How the units are linked:
from | κ χ τ
qq | ph sq hn
ql | sg tg lp
jc | qt nq mq
mg | jp cp cn
tt | th zg nm
jb | fb ml th
gn | lt pz zf
zj | tj qp qg
ns | cd bl qt
tr | hn jp rp
sg | zf ql qb
bl | ns sj jc
pp | zt qr cf
hp | jj zp nf
gp | dn nb sl
sl | zg gg lf
rr | nj ct ng
hj | jn fm sj
jj | hq hp lj
dq | qm cq fs
fd | sj tj dj
jz | dr sf zp
dn | ml gp zg
zg | tt sl lb
tp | ll tb mt
tq | sq cf jp
ct | rr md hm
bh | tc bg bq
jr | pz qm ql
cn | jg bb sc
rc | fs lc hf
nc | lc qb pr
dj | nq mf lt
fr | mp zz lz
jm | lz bf gp
mf | dj qg gn
zc | sf ld sd
tb | tp zm fb
sb | sc cd zj
zp | hp mz zt
jp | tr mg jg
hq | ld jj nz
rp | cg jg hj
pq | md bq zn
cq | dq sm rc
pg | zm lz ml
rg | lh jq dh
mn | pr jh rr
zl | bb fc cd
jq | rg hn dc
qt | qp jc ds
tc | gz bh pq
qm | jr dq tg
dc | dh cg fc
lf | lb dr jj
zt | nf pp tq
zd | nb gq bn
mz | zp sd pp
md | ct pq rd
mp | zh fr pg
gq | zd th dg
zh | fh mp zm
hm | ng rd zz
pj | hf pr bg
tj | fd zj mf
bn | gg dg jz
qr | pp sz lh
qb | nc lp mn
hf | tm pj bh
ml | jb dn tt
qg | mf ht pz
zm | tb pg jb
dr | lf jz hp
ng | bp hm fr
nj | bg rr bp
nm | cc lb ld
nb | gp zd gg
nz | jl lj ph
rd | hm zn ll
bf | jm mt nb
lp | qb fq jh
lj | nz nf qq
nq | jc dj zr
pr | pj mn nj
fq | lp tm gz
th | gq tt cc
nf | lj zt sq
bp | gf ng mp
ht | qg ds jr
mt | bf fb zd
jg | rp cn fm
gg | sl bn dr
hn | jq tr cg
cp | mg dh bb
fc | zl jn ns
zz | fr ll jm
bg | bh nj gf
fb | mt jb gq
qp | zj qt ht
jh | mn gz ct
zr | mq lt cq
gz | jh tc md
sq | qq tq tr
sm | cq zf lc
tg | ql fs fq
sf | jz zc mz
cf | tq lh mg
fh | zn zh tb
bb | cn zl sb
dg | bn cc sf
ds | ht mq qm
lb | nm lf hq
sz | qr ph rg
cc | dg nm zc
pz | gn jr sg
bq | pq gf fh
zf | sm sg nc
lh | cf rg cp
lt | zr gn sm
lc | rc nc pj
fs | tg rc tm
lz | pg jm dn
cg | dc rp jn
ll | zz tp bf
tm | fq hf tc
sj | bl fd nq
gf | bq bp zh
ld | zc hq jl
dh | cp dc zl
ph | sz qq jq
jl | sd nz sz
jn | fc hj bl
cd | sb ns qp
mq | ds zr dq
fm | hj sc fd
sc | fm sb tj
sd | mz jl qr
zn | rd fh tp

The rows follow the links: the fewer symbols apart two units are, the more alike their rows tend to be.

Each row is also shifted at random along 7 hidden directions that mean nothing.

Some units, each with a row of numbers:
rg: [ 163   84  -99 -141   19 -101   37  -26  -70  -12  131   62  -87   56   72 -170  -50   34   25   78 -250   91 -124   48 -155 -102  185   11   -8 -111  -22]
ns: [ -75   17 -121   11  -90 -125  -62  -46  -52   66  -47   10  -92   51  -61 -180  -18    5  -59   54 -135   62  -71  143  -48  -45   15   18  -75   22  110]
mg: [  57  158  -87  -50  -53  -75   94   37    5  -37   11  -41   23  -36  -26  -52  -42  164 -112 -149  136   94   17   33  200  -58  -66   -2   58  -78  -23]
fb: [   0    9   59   23   55   57   55  -17  102  -65  -33   23   77   47   98   91  -52   29   -7  165  -45   41   49  -79    9  -23  154    9    7  -89   61]
jh: [ -81 -124   59   31   57   95  -66   -7 -112   67   21  -10  -35  -46  -15   46  -12  -91   65  -47  -47 -138  -48  -76 -130   11   -5  -10   18   34  -22]
tj: [-136  103 -104    8   54  -55  -26  111  -33   75   36   57   -5  -60  -84  -65   79   30  -37   21  -78   28  -32   38 -118  -71  -23   31   15   46   98]
lp: [  28  -23   46  -54  -48  156   21  -24  -46  -40   85   21  -17   95 -108   66  -53  -72 -130  -30 -140 -103   39 -134  -18  -60   39    9  125   74 -144]
jz: [ 161   -7   66 -108   63   24  -66 -138   15   46   -4   -4    5 -176  185   13   -2   15   96 -128  117   22  -52   35  -47  -71   42  -26   14  -63  -69]
gq: [ 104   34   38   60   -2    6   67   94  181 -142 -119    3   75   12   63   86  -35   10   23  133  130   62   89  -73   82  140    7    1  -73  -77   32]
jb: [  31  -12   16    6  -28   55  -12  -74   96  -98  -85  -27   63 -193  120   25 -236   91  -55 -243  228   24   43    2   97   19   32  -35  -33 -211  -27]
jn: [  85   88 -122  -24  121  -95   55  102  -91   37   32  -87  -84  115  -87  -13  -58   16    0   -9   11   76  -59 -201  -21 -154   19   24   -3   31   30]
gp: [ -87   10   20   -4  -29    0    1 -188  117   -8  -13  -17   97   52   42   41 -149  -85  -66  139   56  115  111    0   70   27   68  -56 -106  -34   16]
zr: [  49  -41  -49   33  -43  -13  -70   69  -41   24 -117  -12 -143   19 -106  -61   -5  -98  -13   22  -39  -45  -41  -42 -118   21  -50   23  -51   92   27]
tm: [ -26  -51   52   81  -85   87    8  107   11  -33 -158  -32  -48   35 -103   51    7  -74  -53  113   43  -97   30 -110   39  139  -86    3  -10   61   20]
hn: [-156  131 -109  -72  129 -141  -23  -26  -84  172  117   13   20  -90   17 -100   18  -54   81  103  -25  136  -75   43 -162  -57   22  -41  -94    0   83]
hp: [ 172  101  -46  -89  -63  -60   61   38  115 -137  -43   45  -16  -67  116 -102  -86   60    3   37   36   94  -16   35   11   89   70   -2  -77 -153  -22]
sj: [  55   62  -94  -32  -51  -24  -29   32  -50   10  -51    0  -72 -114  -38  -96  -57  121 -115 -235   50    6  -55   49   18 -114  -34   32   66  -51    9]
cp: [ -21  107  -85  -30    0 -105   56   95  -20  -10  183   82   60   -7  -26  -95  135  122    3  -78  -83   51   -7  190   14    3  -45   21   61  -31  -18]
zd: [  55  -15   78  -44   82   80  -39 -106   64    1  141   62  114  -76   78   97    1  -63   42  -77   46   22   75   32  -72   -6   28  -31   37  -28 -129]
nm: [ -66  -28   39   55  161  -62  -12  103   56  -26   21  -18   95 -126  150   76  151   76  253  -76  171  -16  -32   38   -1   67  -53    0  -71  -12   83]
dj: [ -71   64 -154   67  -50  -86    6  281   34 -135  -22   46  -35  -73 -122 -130  -21   76  -38 -154   29  -21  -21   46  -29  116 -101   44  -55  -38   57]
gn: [-148  -24 -113   45   64  -52  -68  123  -77   33  -54  -37  -90  -60  -99  -70  -45  -55   52  -64   11  -53  -94  -98 -134   -4  -39   17 -103   58   94]
sq: [ 196   35  -14   46  -10 -140   66  236   27  -82 -101   44  -81  -10  112  -99  207  149  185  133  -29    9 -110  123  -14  147  -20   56  -34  -82   96]
pr: [-244  -69   10   77   15   40    7    7  -57   24  -64 -127   10   35  -92   78  -84  -59  -11  -11  113  -73   19 -165   91   27  -70  -26  -57   74   49]
qq: [  15   60  -80   -5   56 -158  124  131   -1  -87   61  -49   -3  145   51  -45   85  148  118   52  -28   54  -69  -16  120   -8   41   32  -46  -30   82]
nj: [ -69 -118   63   34 -104  106  -30 -104  -49   -9  -89  -15  -30  -45   31  -17 -113   12  -71  -61  -39 -105  -11   22   32   30   44   -8   34  -74   -3]
bl: [  40   69  -37  -37   12    1    8    6  -63   55  -16  -23  -38  -23  -51    3   35  124 -105 -166   19    4  -24  -14   66 -203  -29   40  144   38    8]
sl: [  76  -52   69   19   65  -15    6  -21   98  -45   50   15   67   78   72   92   88  -52  126   99   18   28   54   12    1   62   20   -6  -51   37  -29]
fh: [  35  -99   23    5    4   79  -16  -88  -18  -51  117   28   12   88  -12   21 -189 -133  -19   30 -141  -19   49  -66 -116   34  120  -37  -21  -73 -115]
mq: [ -73  -55  -60   40  -27  -23  -92   55  -58   24    5   -2  -64  -40 -116  -65   39  -46    9 -166    7  -74  -29   56  -65   21 -119   22  -20  105  -11]
cc: [ 169   -3   82  -68  111   22   23 -142   55   39  -61  -88    0  101   92  142  -27  -83   73  161   86   80   16 -199   40 -117   93  -24  -26   66  -17]
tq: [ 145   46    5 -100   71  -46   73   -8  -69    6  148   -7    4   69   80    1  129  149   75  -96  -63    9  -67   42   71 -153   45   23  133   -4  -59]
sz: [  40   34  -57  -24   28 -138   75   18   -9  -23   34  -80  -10   66   39  -37   27   68   98  -17   88   71  -45    8  126    6  -28  -11  -71    0   11]
zm: [  18 -132  101   47  109   84  -58  -73  -20   31   58   20   44  -14  100   98    6  -38  118  -10  -52  -56   -7  -13 -107  -36   94   -6   31  -42  -18]
lf: [  94 -101  111  -54  -25    6  -19 -162   41  -48  141   48   67   37  167   20  182  111  110 -141  -79  -52   -1  239  103  -53   52   20   96   12  -84]
qm: [  63  -40   40   49  -31   73  -30  166  -26  -14 -162   17  -92  -67  -28   17  138   81   -1  -52  -20 -146  -61  -42  -26   -2  -57   73  110   58   54]
jl: [ -31   83   -1  -79  -10  -79   21 -158   48   84   38  -57   68   14    8   14    6  -81   -2   93  156  136   61   33  117   15  -68  -66  -84   83  -42]
sm: [-254   45  -67   72  -59   -6   59  134   19  -73 -191  -83   -9  -12  -83   -4  -60  147 -119  -55  105  -56  -11 -120  196  -11  -44   31  -28   15  174]
nb: [  61   -4   46   19   46   38  -19   24  122  -76   14   71   87 -117   93   46  -28  -22   55    2   73   28   57   43  -72  108   25  -19  -43 -104  -26]
mf: [ -39    4  -69  -15  -56  -16  -90  -33  -36   79   34   30  -56  -10 -152  -79    5 -121  -77  -61  -48   -5   11   73 -105   -8  -94    2  -11  119  -48]
lj: [ -68   66   20  -80   26  -69   29 -205   19  127   89  -98   92   77  -20   82   71  -70   11   51  186  119   82    6  196  -43 -109  -66  -37  155  -61]
lz: [ -20 -133   98   -9   46   73 -102 -248  -29   87   73   16   37    9  105   49  -63  -94   48   14 -101    0   10   57 -113  -82  132  -35    2  -25  -34]
lc: [ -43    0  -19    9  -89   80  -53   89   -9  -36  -84   55  -58 -146  -73  -69  -80  -74  -82  -28   -8  -83   -5  -27 -121  124  -47   -1  -28  -24  -19]
pj: [-227  -80   98   89   35   99  -17  -19  -62  113  -24  -81   53   40 -110  161  106  -80    3   27   93 -110   56 -115   93   17 -136  -23   41  185   17]
dg: [ 200  -37   87   15   76   16    6   32   87  -61  -81  -41   29  -66  136  115   50   45  145  -67  206   -7    3  -63   68   25  -27   10   -8  -30  -34]

Complete each set of four: the symbols that take the first to the second take the third to the fourth, perhaps in another order.
Answer with the unit's name.
A [ 153  106    5 -130  -34  -19   19 -162  -50  143  -23  -27  -33  -42   26  -24    1   16  -92   12   59  107  -20   28   62 -142   -5  -24   81    8  -58]
B [ 174   24  -53  -71   21  -67  -30  -37  -98   83  193   66  -67  106  -79  -80   86  -91   15   14 -193   48  -25   95 -153  -76    0   12   57   78 -118]
C [ -52 -117   45   50  -83   74  -12  -42  -50  -35 -104  -36  -63   37   10  -11 -126   -7  -41   37  -84  -94  -36  -58    0   34   76   -1   -9  -57   40]
D ng

A [ -17 -101   56   76  -58   62  -14  -73   30  -34  -32  -22   20   28  -21   46 -154 -104  -33   38   37  -19   84  -22    5  125   -6  -45  -57  -61  -46]
B [-128 -142   77   77   35   62   10 -178  -18   -1   64 -103  105   87   13  146  -86    4    6 -154  109  -41   86  -41  181  -57  -11  -34   18   15  -40]
C [ -54  -18   51   36  126   40  -39  -46   42   63  -88  -12   37  -73  108   88  -94  -82   74  165   34   49   -1 -116 -132  -21  112  -30  -79  -74   99]
D dn

A [  49  -39  125   -1  -59   81  -66 -205  114   70  -84   40   73  -59   85   74  -14 -102  -40  121   80   54  105   99    7   57   -2  -40  -17   -7  -31]
B [  68   58   65  -35   27  -10  -16   27   80    9  -33   65   77 -225  160    7  162   83  109  -50  152   28  -11  139    1   78  -70   -7    7  -43    4]
C [-199   -5  -34   89   71   30   29  170  -32  -26 -105 -102   -4  -40 -106   76 -128  -60    8   12  158  -63    6 -264    7   86  -81  -17  -99   12   76]
D fh

A [-122  -43  -13   63 -140    8   16   45    8  -50 -167  -39  -62   76  -70  -36   44  104 -113   -2  -45  -94  -21   16  162  -12  -30   56   29   74  115]
B [-134  -98   55   62   35  120   -6   24  -92  -17  -17  -67   19  -99    4   85  -46   78   17 -236  100 -152  -27  -91   62  -25  -30   -4   76  -29   -8]
C [-333  -46   51   60   36   76   20  -58  -47   52   47  -14  104   27  -15   89  -17   10  -40   68  -65  -61   33  -52   50  -37   45  -21   30   17   91]
D jm

A [-120 -121   79   85   17   51   11 -136    5   20   66  -53   84  198  -32  137  -41  -97   11  114  -36  -17   96  -60   88    4   44  -32  -15   56  -13]
B [ -53  -41   19   39  -34   -2  -29  -69   99  -63  -11   62   65  -42  107  -39  -96  -10    6   82  -54   44   26  113  -44   89  111  -22  -92 -129   43]
C [  45   35  -17  -24  -61   34  -76   15  -19   95   -7   64  -46  -44 -124  -26   89  -79 -106  -29  -39   -4   29   72  -93  -25 -105   19   77  120  -52]
D qm

A [-288  -43   11   87   64   56   28   -7    1  -33  167  -15  169   30  -49   97  -66  -13   -2  -61   27  -38  102  -27   66   47  -12  -38  -16  -25   -4]
B [  18  -30   42  -28   -8   18  -21 -175  104  -17   51    1   83   26   46   53  -99  -98  -18   20   72   75  102   23   39   28   31  -47  -63  -11  -79]
C [ 242   -9   59  -43   -6  -46   10   24    2   -6   72   30   -6  -20   82  -12  217   47  146  -71   40  -19  -22  144   26   60  -82    7   65   22 -112]
D zl

A [-269   28 -102    1   28   -2  -27   89  -52    1   -4   22  -30  -50  -68  -77  -65  -12  -43   24 -119  -49  -71  -79 -130  -39   61   24  -62   15  122]
B [  15   52   -4   -6  -70  109  -38  108    2    5 -224   11  -92 -203  -55  -21 -110  -46 -121    0  104  -59  -18 -135  -96   72  -54   -3   -8  -35   15]
C [-245 -113   99  133   63   46  -51  -69    3  104   36  -41  133  -24  -33  139   43 -115   75   20  147  -37  108   30   30  116 -120  -58  -53   66   17]
D ll

A [  81  105    4  -83   30  -44   94   11  -32   27  115   36   31   79   43  -10  178  131   -2   65 -132   49  -37   66   64 -126   53   34  136   13   -5]
B [  98   30 -114   -6   16 -118  -34   34  -81   77  -51  -66 -130    3  -74  -96  -67  -43   20  -39   51   73  -73  -38  -65  -45  -49   -4  -74    5   29]
C [ -97  -38   23   91  -37   61   50   73   44 -113   21   52   72   50  -24   29  -89  -20  -33   87  -79  -30   67  -14   -9  143   42   -9  -27 -101    1]
D bf

A [ 163   68   21 -128  -87   -4   15 -124   72  -49   28    9   30  -98   93  -47  -48   50  -40 -127  133   72   28  113  122   21  -26  -31   11  -82 -125]
B [ -13   -3   30   -3   43 -123   -2  -25  -35  124   64   -9   10   42   57  -25  259   15  166  106   -2   35  -47  160   26   21  -79   -5  -19  101   46]
C [ -75    6  -50  -22 -121   66  -34  -35   -9  -11  -99  -17  -72  -27 -112  -61 -214 -126 -163   31   -4  -22   24  -98  -35   73   -1  -29  -83    5  -36]
D bh

A [  -3  -56    1   -9   78  -80  -18  -23   46  -46   51   -1   38  -53  156  -21   21   43  180  -53   35   22  -56   71  -26   27   59   -6 -100  -57   34]
B [-152   71  -89   15  112 -191  104   79  -18   -1   81  -88   45  122   21  -14   85   82  144   85   57   87  -46  -38  135  -10  -16   -6 -110   33  114]
C [ -45  -42  -75   65 -119  -35   62  124    7 -163  -53  -54  -69  164 -125  -54  -14  135  -88 -134  -59  -89  -10  -16  185  -21  -32   70   13   56   46]
D pj

A [ -83    2  112   17  111  166  -48  -14  -55  153 -113   -3   31 -167   22  144  -46 -104  -12  114   83  -43    7 -195 -151  -33   11  -37   50  -11   36]
B [  88 -189   87   66  -51   83  -56 -125  -10  -72   40  -19    9  -33   60   25 -113    3   30 -244   42  -95   41   96   28   63    1  -30   27 -104 -133]
C [ -79   20   26  -37  -57  127  -16    3  -24   11    1   44    0  -34  -89   24   -1  -44 -133  -22  -64  -87   28  -55  -30  -16  -17    7   93   66  -44]
D tc

A [ -29 -114  122   76  -27  131   -6   10  -60   12 -118  -37  -11  -26   -1  100   46   30    1  -37   24 -151   -1  -55   69   12  -34   14  103   20    6]
B [   7 -170   61  105 -157   74  -16   64  -25 -129 -106    5  -61  -18   22  -45    0   98    8 -143  -47 -189  -33  102   79  141  -29   32   41  -80   -8]
C [  32   46  -63   23  -38 -185   21   76   71  -24  -45    5  -37   22   39 -124   49  -63  139  209   51  109  -19   98  -18  222  -58  -21 -218  -19   64]
D lj

A [ -44  -50   65   41  125   55    8  -11   29  -20   27   19   79   10  110  105  -21   22   78   69  -63   -2    2  -75  -60  -63  146    6   14  -76   55]
B [ 321  -90   36  -43  -53  -27  -24  -69   80 -121  -76   21  -91   31  168  -63  -80  -27  103   55  -50   19  -49   44  -78   71  122    9  -80  -99  -65]
C [ 204  -59  -44    1 -149   20  -94   37  -22  -44  -95   29 -173  -39  -92 -134  -55  -59  -67 -146  -32  -63  -34   65  -99   60  -79   28    2   22  -88]
D nc

A [-115   23  -19  -15  -96   22  -54  -84  -23   88   85   32   36    2 -143  -24  119   11 -153 -156  -13  -16   78  179   85  -83 -139   18  116  158  -54]
B [-147  -91  -47    7  -18  -16  -95  -23  -97   69   30    5  -82   43  -87  -69   57  -68    9  -28 -142  -76  -69   46 -106  -48   -8   25  -18  139   46]
C [ -54  104  -42  -39   80   12  -13   45  -69  113   22    2    5  -79  -72   26   79   73  -83 -131   35   15  -19  -30  -15 -190  -56   29  131   69   34]
D ds

A [ -25   69  -44   34  -90  -13  -40   64   22   48 -103   23  -25  -60 -130  -47   64   -3 -125  -29   74   15   40   72   28   19 -153   16   31   88   29]
B [ -50  -32 -137  -35   -9  -20  -93    5  -99  -14  -69  -62 -154 -109  -60 -132 -255  -38  -44 -222    9  -46 -115 -118 -125  -81   43    8  -92  -48   11]
C [ -36  -28   -4  -27  -70  -82    4  -75   78  -93   35   26   65  -67  167  -88   44  144   80 -133   32   13  -25  242  118   61   25    1  -53  -97   11]
D nf

